Below are the code and all the weights of a small trained network. Each question names an input and a class and asks about switching units off, where a switched-off unit gives its printed mean instead of its output.

import numpy as np


def w(rows, s, z=0):
    codes = np.array(rows[::2]) - 128.0
    scale = np.full(codes.shape[1], s)
    scale[-1] = z or s
    return codes * scale


def f(y):
    return y / 2 * (1 + np.tanh(0.7978845608 * (y + 0.044715 * y**3)))


def log_softmax(a):
    a = a - a.max(-1, keepdims=True)
    return a - np.log(np.exp(a).sum(-1, keepdims=True))


def net(x, mask):
    res = np.array(x, float).reshape(1, 7) / 4 @ E
    y = f(res @ A[0][:, :-1].T + A[0][:, -1])
    res = res + np.where(mask, y, B[0][:, -1]) @ B[0][:, :-1]
    return log_softmax(res[-1] @ U[:, :-1].T + U[:, -1])


A, B = {}, {}
E = w([
[126,186,124,77,150],'x0',
[168,161,230,161,167],'x1',
[136,70,89,243,126],'x2',
[154,119,109,111,107],'x3',
[91,77,132,71,139],'x4',
[201,140,50,84,68],'x5',
[140,101,186,177,2],'x6',
],0.0075)
A[0] = w([
[82,128,114,176,97,86],'N1',
[188,203,142,112,111,227],'N2',
[146,137,137,130,149,206],'N3',
[124,142,107,77,45,131],'N4',
[141,179,44,101,82,125],'N5',
[130,163,78,67,141,156],'N6',
[80,165,57,136,36,112],'N7',
[48,65,108,155,140,223],'N8',
[142,107,163,109,72,171],'N9',
[123,183,157,93,228,254],'N10',
[183,139,45,196,166,188],'N11',
[77,110,217,126,110,213],'N12',
[221,247,119,142,139,231],'N13',
[98,159,65,87,185,112],'N14',
[71,138,153,225,186,207],'N15',
[189,100,108,120,84,133],'N16',
[145,79,121,150,100,112],'N17',
[138,34,116,135,85,169],'N18',
[167,66,113,66,47,186],'N19',
[170,72,102,24,115,169],'N20',
[200,153,165,153,148,211],'N21',
[218,50,117,100,95,169],'N22',
[92,85,61,108,147,128],'N23',
[58,116,121,130,139,129],'N24',
],0.011,0.0047)
B[0] = w([
[152,146,135,159,120,149],'N1',
[119,9,125,144,174,195],'N2',
[30,62,124,110,117,161],'N3',
[169,105,111,131,183,173],'N4',
[151,142,127,147,191,182],'N5',
[125,135,73,88,153,186],'N6',
[178,178,127,134,135,176],'N7',
[94,190,71,124,37,206],'N8',
[100,91,82,132,128,168],'N9',
[139,74,114,71,97,254],'N10',
[106,126,114,160,87,206],'N11',
[79,88,139,107,92,209],'N12',
[131,25,128,122,219,221],'N13',
[155,165,115,52,149,188],'N14',
[82,119,130,102,41,232],'N15',
[133,147,113,172,198,167],'N16',
[156,183,132,187,107,156],'N17',
[132,144,108,177,99,192],'N18',
[71,137,135,167,172,201],'N19',
[82,130,100,140,185,193],'N20',
[56,2,133,139,108,192],'N21',
[125,154,112,227,157,184],'N22',
[175,172,46,137,109,175],'N23',
[145,176,143,87,70,150],'N24',
],0.0074,0.0094)
U = w([
[127,240,48,204,51,106],'0',
[28,86,42,213,110,245],'1',
[143,100,152,136,122,91],'2',
[147,182,81,253,187,6],'3',
[158,160,45,94,194,86],'4',
[90,181,179,79,57,110],'5',
],0.0073,0.0023)

Each question gives the input, the list of numbers given to net, and the class t.
The units are the neurons (one row each of A and B). Each row of codes is followed by its name. A weight is (code - 128) times the scale printed after its matrix; where a second scale follows, it is the last column's (A, B and U).
mask holds one flag per neuron, in row order. A switched-off neuron (its flag False) gives its mean, the last column of its row in B, instead of its output. The means were averaged over made-up inputs and are rounded, as every weight is.
A unit's drop is (log p(t) with every unit on - log p(t) with that unit switched off) / (log p(t) with every unit on - log p(t) with every unit switched off).
The circuit of an input: a set's keep is (log p(t) with only the set's units on - log p(t) with every unit switched off) / (log p(t) with every unit on - log p(t) with every unit switched off). Starting from the 12 units with the biggest drops (on a tie, the unit counted first), units are removed one at a time, each time the one whose removal leaves the highest keep (on an exact tie, the one counted first), for as long as the keep stays at least 0.8.
circuit, biggest first: the units of the circuit, biggest drop first
unit that matters most: the unit with the biggest drop
k most important neurons: the k neurons with the biggest drops, biggest first
drop when u is switched off: that unit's drop, to one decimal
input [7,6,4,-2,-8,7,-5], class 1: 2 most important neurons : [N21; N11]
input [4,3,0,7,5,-3,0], class 5: unit that matters most : N13
input [-6,-2,1,3,-6,-8,2], class 0: circuit, biggest first : [N13; N2; N8]
input [-3,6,-8,0,-7,2,1], class 2: circuit, biggest first : [N8; N20; N13]
input [-3,-3,3,-8,6,-5,-7], class 0: 2 most important neurons : [N8; N23]
input [7,7,4,2,8,-2,6], class 5: 2 most important neurons : [N13; N20]
input [8,-6,-4,-6,5,8,5], class 3: 3 most important neurons : [N19; N10; N22]
input [-2,1,0,5,4,-2,-1], class 5: 2 most important neurons : [N13; N2]
input [-7,-8,-6,-4,3,7,-2], class 4: drop when N4 is switched off : 0.1
input [8,-6,5,1,-7,-1,-8], class 4: drop when N14 is switched off : 0.2
input [6,3,-8,-3,-5,-3,8], class 1: drop when N18 is switched off : -0.1
input [-3,-4,3,8,5,0,3], class 3: drop when N15 is switched off : 0.2
